Where the symbols take the elements:
ZG w RD
ZG i SZ
ZG y RZ
HL w LB
HL i JM
HL y DM
QM w FT
QM i RL
QM y MS
HQ w RL
HQ i FT
HQ y TH
ZD w JM
ZD i LB
ZD y BP
CC w PG
CC i ZZ
CC y BG
BP w ZD
BP i TM
BP y QG
BH w NC
BH i BC
BH y GP
LB w TM
LB i ZD
LB y HL
RZ w ZG
RZ i DL
RZ y SM
JL w FS
JL i QG
JL y TM
ZR w LP
ZR i QF
ZR y CH
JM w TH
JM i HL
JM y ZD
BG w CC
BG i NM
BG y GG
HT w DQ
HT i MS
HT y RL
MN w BC
MN i NC
MN y SF
DP w NZ
DP i SM
DP y DL
MR w BT
MR i GG
MR y NM
QF w SF
QF i ZR
QF y NJ
TH w HQ
TH i DM
TH y JM
QG w BP
QG i JL
QG y TJ
NZ w NJ
NZ i HP
NZ y DP
SF w MN
SF i CH
SF y QF
RD w TJ
RD i RR
RD y ZG
MS w QM
MS i HT
MS y PG
RL w HT
RL i QM
RL y HQ
FT w DM
FT i HQ
FT y QM
LP w HP
LP i NJ
LP y ZR
FS w RR
FS i TJ
FS y JL
RR w SZ
RR i RD
RR y FS
CH w ZR
CH i SF
CH y NC
NJ w QF
NJ i LP
NJ y NZ
BT w GP
BT i BN
BT y MR
TZ w BN
TZ i GP
TZ y BC
TJ w QG
TJ i FS
TJ y RD
NM w MR
NM i BG
NM y ZZ
BC w TZ
BC i BH
BC y MN
SZ w DL
SZ i ZG
SZ y RR
DL w DP
DL i RZ
DL y SZ
DQ w ZZ
DQ i PG
DQ y HT
ZZ w NM
ZZ i CC
ZZ y DQ
SM w RZ
SM i DP
SM y HP
DM w HL
DM i TH
DM y FT
NC w CH
NC i MN
NC y BH
GP w BH
GP i TZ
GP y BT
TM w JL
TM i BP
TM y LB
HP w SM
HP i NZ
HP y LP
PG w MS
PG i DQ
PG y CC
GG w BG
GG i MR
GG y BN
BN w GG
BN i BT
BN y TZ

The rows follow the links: the fewer symbols apart two elements are, the more alike their rows tend to be.

Each row is also shifted at random along 5 hidden directions that mean nothing.

Some elements, each with a row of numbers:
NJ -> (1, 3, 1, 5, -6, 6, 0, 4, 8, -2, 3, 1, 9, -1, -11, 4, -4, -4, -13, -8, -1, 8, -2, 2, 3, 8, 7, 12, -2, -8, -7, -3, 5, 7, 4, 6, -9, -3, -5, -3, 3, -9, 0, -8, 3, -13, 0, -1, -53, -7, -1, 0, 0, 7)
HL -> (2, -1, -2, -5, -5, 0, 8, -6, -5, -10, -13, -7, -7, -4, 8, 2, -4, -8, 12, -2, 3, -12, 6, -11, -8, 1, 11, -15, 2, -1, 5, 8, -8, -7, -5, -9, 15, -8, -11, -9, 0, 10, -1, 6, -11, 8, -8, 13, -17, 11, 9, 6, -6, -1)
BH -> (2, 5, 1, -3, -12, 15, 1, -9, 3, 3, -8, -14, -9, 0, -2, -3, -10, -14, -10, -3, 9, -10, 5, -8, -3, 10, 20, -11, -5, -5, -7, 19, 1, 14, -11, -3, 13, -4, -5, -13, -16, 10, 28, -7, -2, 4, -7, -6, 13, 12, 8, 12, 9, 7)
RR -> (0, 5, 0, 0, -6, -7, 6, 0, -1, -14, -2, 6, 1, -22, 10, 0, -6, 2, 16, 5, 7, -3, -2, 3, -6, 4, -6, -5, 3, 4, -8, -4, -2, -5, 6, -4, -10, -14, -3, 1, 13, 0, -23, 0, -10, -1, -12, 5, 29, 0, -8, -13, -13, -3)
CC -> (-2, -6, 1, -1, 9, 3, 1, -8, 5, -4, -5, -9, 2, 11, 6, 13, 13, -9, 3, -8, -15, -5, 5, -5, -1, -10, 23, -3, 2, -3, 10, -3, 0, -8, 0, 0, 7, -10, -5, -4, 7, 5, -19, 5, 12, 6, 10, -1, -11, 3, 10, -2, -5, 4)
NC -> (-2, 5, 2, -4, -4, -1, -1, -9, 2, -5, -2, -3, -6, -15, 12, 4, -2, -1, 9, 6, 5, -8, 2, 5, -3, 3, 1, -7, 0, 6, -9, -3, 1, 5, -3, -4, -7, -13, 6, -1, 2, 9, -13, -4, 2, 4, -7, -9, 49, 6, -8, -10, -3, 3)
TJ -> (2, -2, -2, 7, -1, 5, -1, 5, -7, 17, 10, -8, 6, 10, 3, -12, 0, 6, -16, -4, 6, 8, -4, -6, 9, 2, 9, 14, 3, -6, -5, 12, 6, 18, 1, 12, 3, 10, 12, 3, -17, -10, 30, -8, 1, -12, 2, -12, -42, -11, 2, 16, 14, -2)
ZZ -> (3, 0, 0, -3, -2, 9, 7, -4, -1, 4, -9, -11, -9, 11, 1, -11, -3, -12, -2, 0, 4, -10, 2, -6, -5, -2, 6, -13, -4, -3, 9, 20, -2, -1, -8, -5, 23, 6, -5, -14, -14, 7, 29, 10, -11, 9, -2, 0, -8, 10, 13, 10, 4, 4)
MS -> (-2, -4, -2, -5, 11, -15, -5, 8, -8, -2, 0, 16, -10, -3, -10, 0, 0, 15, 24, 10, -1, 1, 3, 10, -2, -8, -43, -10, 2, 12, 13, -17, -10, -25, -4, -12, 1, 22, 3, 10, 1, 6, -6, 16, -10, 12, 2, 21, -32, 3, -6, -8, -2, -11)
RL -> (1, -3, 0, 0, 11, -4, 8, 1, -3, -1, -3, 2, -1, 7, 12, -4, 8, -2, 15, 5, -5, -3, -3, 4, -5, -13, -5, -5, 2, 3, 12, 0, 0, -14, 4, -4, 11, 1, 1, -5, 6, 0, -10, 18, -8, 8, 4, 3, -24, 2, 6, -8, -10, 0)
BG -> (1, -4, -1, 5, 2, 9, 5, 2, -1, -6, -13, -13, 5, 12, -1, 4, -1, -17, 10, -18, -6, -3, 13, -13, 2, -5, 15, -3, -4, -11, 21, 14, -3, -18, -4, 1, 23, 0, -20, -16, -9, 0, 14, 19, -7, 1, 0, 15, 52, 1, 21, 11, 2, 3)
TM -> (2, 1, -1, -5, -8, 2, 3, -4, 0, -10, -9, 2, -9, -6, -11, 4, -8, -2, -5, 2, 1, -7, 1, -6, -8, 9, 2, -13, 0, 0, -2, 0, -9, -3, -5, -9, 2, -2, -13, 1, 4, 7, 0, -6, -6, 5, -5, 15, -33, 11, 0, 7, -4, -1)
TZ -> (-4, -1, 3, 0, 12, -6, -15, 5, 8, 9, 14, 15, 2, 8, -18, 7, 11, 14, -11, 3, -14, 13, -5, 16, 7, -6, -20, 13, 0, 6, 0, -25, 5, 0, 5, 4, -19, 14, 12, 17, 6, -5, -14, -6, 21, -4, 17, -7, -29, -9, -13, -10, 4, 1)
MR -> (2, 3, 0, -6, -3, 3, -1, 4, -4, 3, -7, 5, -16, 1, -21, -10, -13, 0, 2, 7, 9, -3, 3, 3, -4, 6, -29, -15, -6, 4, 7, 7, -8, -9, -12, -12, 15, 25, -5, -5, -16, 7, 36, 10, -17, 10, -6, 16, -27, 9, 1, 8, 9, -3)
CH -> (0, 4, 1, -3, -10, 7, -3, -9, 0, 8, 2, -14, -6, -4, 11, -3, -4, -3, -10, 2, 11, -7, 0, -3, 2, 8, 18, -3, 0, 0, -17, 10, 5, 25, -7, 2, 1, -9, 13, -5, -13, 7, 16, -15, 4, -1, -6, -20, -25, 5, -2, 5, 10, 6)
ZD -> (3, -5, -2, 8, 3, 4, 7, 6, -10, 14, 3, -11, 7, 16, 16, -16, 1, -2, -4, -4, 5, 3, -3, -10, 5, -6, 11, 9, 2, -8, 7, 23, 4, 4, 2, 9, 17, 7, 6, -8, -16, -9, 30, 9, -8, -5, 0, -8, 15, -8, 13, 14, 7, -3)
RD -> (2, -3, -2, 7, -5, 6, 2, 1, 0, 1, 1, -11, 13, 4, 4, 2, 0, -5, -12, -13, -1, 4, 1, -12, 7, 3, 28, 12, 1, -11, -3, 9, 5, 11, 4, 12, 0, -10, -4, -3, -3, -8, 4, -9, 6, -13, 0, -5, 22, -8, 7, 11, 4, 3)

Start, symbols taken left to right, then the element you end at.
Answers are names.
(0, 1, -1, 9, 1, 0, 2, 12, -5, 4, 4, -3, 9, -1, 7, -10, -3, -2, 14, -6, 8, 9, 1, 5, 9, -4, -16, 11, -2, -2, 5, 7, 6, -5, 4, 8, 4, 9, 7, -9, -11, -12, 16, 12, -12, -9, -6, -1, 11, -13, 3, -3, 5, 0)
i i w w i i: TZ
(-1, -3, 0, 7, 7, -1, 4, 6, -3, -2, 0, -7, 10, 3, 14, 1, 5, -6, 21, -9, -2, 3, 5, 1, 5, -13, -3, 6, 0, -4, 13, 2, 4, -14, 5, 4, 11, -1, 1, -10, -2, -5, -2, 18, -5, -3, 0, 1, 13, -8, 9, -8, -1, 2)
i i w i: MR
(0, -5, -1, -5, 1, 5, 6, -15, 0, -2, -8, -15, -4, 6, 23, 7, 9, -11, 0, -1, -6, -16, 3, -11, -6, -7, 37, -10, 5, -3, 2, 8, -1, 5, -3, -3, 13, -20, -2, -7, 4, 11, -15, -1, 7, 9, 4, -10, -3, 13, 11, 3, -7, 3)
y y y i i i: DQ
(1, 4, 2, -6, -6, 4, 4, -3, 2, -6, -9, -2, -10, -3, -6, 1, -7, -8, 7, 1, 4, -8, 3, 0, -6, 4, -5, -14, -4, 1, 3, 2, -5, -5, -7, -11, 10, 3, -8, -9, -5, 9, 10, 5, -9, 9, -5, 10, -39, 12, 4, 1, 0, 4)
y w w i: TZ
(0, -4, -2, 6, 8, -8, 1, 8, -10, 14, 11, 2, 7, 4, 17, -12, 7, 12, 5, 4, 3, 9, -7, 3, 7, -10, -10, 13, 6, 2, 1, 2, 4, 3, 7, 8, -1, 9, 20, 6, -4, -11, 3, 5, -3, -5, 4, -11, -8, -12, -2, -2, 2, -5)
i w i i y i w: ZD
(1, 5, 1, -1, -7, -6, -2, 1, -2, 7, 9, 8, -3, -10, 2, -10, -5, 12, -7, 12, 11, 4, -9, 8, 0, 8, -13, 2, 2, 8, -17, -2, 3, 14, 2, 1, -14, 3, 14, 9, 0, -3, 2, -13, -3, -4, -6, -11, -5, -3, -15, -4, 1, -3)
w i y y i y: DP
(-2, 1, 2, -8, 6, -3, 3, -10, 6, -8, -5, 3, -6, -3, 7, 8, 8, -4, 11, 9, -8, -9, -2, 6, -10, -8, 1, -11, -1, 7, 3, -9, -1, -9, 0, -9, -1, -11, -1, 0, 16, 10, -29, 6, 4, 11, 3, -3, 11, 10, -2, -17, -12, 5)
y i i i i: ZZ
(-2, -1, 0, 5, -1, -2, -3, 0, 2, -5, 5, -2, 12, -5, 9, 10, 5, 2, -2, -7, -5, 6, -1, -2, 5, 1, 17, 13, 5, -5, -8, -9, 4, 7, 8, 8, -15, -16, 3, 4, 11, -6, -24, -10, 11, -10, 2, -6, -29, -8, -4, -2, -4, 1)
w i w w y: SZ
(2, -8, 1, 2, 9, 5, 5, -9, 5, 6, 4, -10, 11, 20, 20, 5, 20, -7, -18, -5, -16, -2, -8, -8, 0, -11, 42, 12, 6, -8, 1, 2, 9, 14, 9, 10, 1, -18, 5, 0, 12, -4, -21, -6, 20, -2, 16, -24, -60, -3, 8, 0, -8, 8)
w i y i i: FT
(1, 3, 2, -6, -11, 17, 5, -17, 12, -7, -11, -19, -5, 5, 2, 13, 1, -23, -16, -7, -4, -17, 4, -12, -7, 6, 46, -11, -3, -8, -6, 11, 2, 15, -7, -3, 10, -24, -13, -14, 2, 14, -3, -11, 11, 4, 1, -10, -41, 16, 11, 6, -3, 14)
y y w w y w i: TZ
(-4, 2, 0, 2, 2, -16, -9, 10, 0, -11, 9, 19, 7, -20, -11, 11, 1, 17, 13, 0, -2, 14, -1, 12, 4, 3, -28, 10, 4, 7, -6, -30, -3, -11, 8, 1, -28, 1, 3, 17, 17, -6, -34, -6, 4, -8, -1, 13, -10, -11, -19, -15, -6, -8)
w w i i w w w: BP
(2, 3, -1, 0, -9, -3, 14, -3, -9, -11, -7, -7, 0, -18, 27, -7, -7, -7, 23, 3, 15, -10, -1, -6, -7, 2, 6, -9, 4, 0, -4, 12, -2, -1, 3, -4, 8, -18, 0, -12, 3, 2, -8, 6, -21, 2, -19, 3, 6, 5, 2, -5, -11, -2)
w w y i i i i: RR
(-2, 1, 0, 10, 5, -6, 7, 12, -5, -8, 1, -1, 14, -8, 17, -1, 1, -4, 34, -8, 3, 6, 4, 6, 7, -11, -17, 8, 0, -2, 12, -1, 4, -20, 8, 5, 4, -2, 1, -10, 2, -11, -11, 23, -15, -6, -8, 6, 25, -14, 5, -15, -7, -1)
i y y y i i: MR
(-1, 5, 0, 0, -12, 2, -5, 2, 3, -9, -5, -1, 1, -13, -14, 8, -11, -3, -1, -9, 6, 2, 7, -4, 2, 13, 1, 0, -2, -5, -8, -3, -2, 3, -3, 0, -7, -5, -10, 0, -4, 1, 4, -9, -2, -7, -9, 10, 24, -1, -3, 6, 4, 0)
w w w w w: RD
(0, -3, 0, -10, 2, 1, -9, -9, 3, 9, 0, 5, -14, 10, -18, 4, 3, 10, -25, 10, -7, -5, -2, -2, -6, 4, 3, -9, 0, 7, -5, -6, -7, 9, -8, -6, -4, 8, 0, 14, 0, 11, 4, -15, 16, 10, 12, -2, -12, 12, -6, 10, 6, -3)
y w y w i: TH
(4, 5, -2, 9, -21, 14, 9, 7, -8, -8, -13, -23, 7, -7, 3, -6, -22, -20, 7, -22, 19, -2, 12, -22, 7, 14, 21, 0, -4, -18, 1, 30, -2, 3, -7, 5, 22, -5, -18, -24, -25, -5, 43, 3, -23, -12, -22, 16, 5, -1, 18, 24, 10, 0)
y w y y y i: SF
(1, -3, 1, -2, 9, 0, 5, -4, -1, 4, -3, 0, -4, 8, 12, -8, 7, -3, 6, 8, -3, -6, -3, 1, -5, -12, 1, -6, 1, 4, 9, 7, 2, -7, 0, -2, 11, 0, 3, -5, 2, 3, -1, 13, -3, 10, 3, -6, 49, 5, 7, -6, -5, 2)
w i w w y i: HT
(2, 7, -1, 6, -7, -3, 3, 15, -6, -2, 5, 6, 5, -14, -2, -12, -13, 4, 14, -2, 16, 10, -2, 7, 6, 5, -31, 6, -2, -1, -2, 2, 1, -6, 4, 3, -2, 11, 3, -4, -7, -12, 18, 7, -23, -10, -14, 10, -14, -12, -5, -3, 2, -4)
y i y w w w: ZG
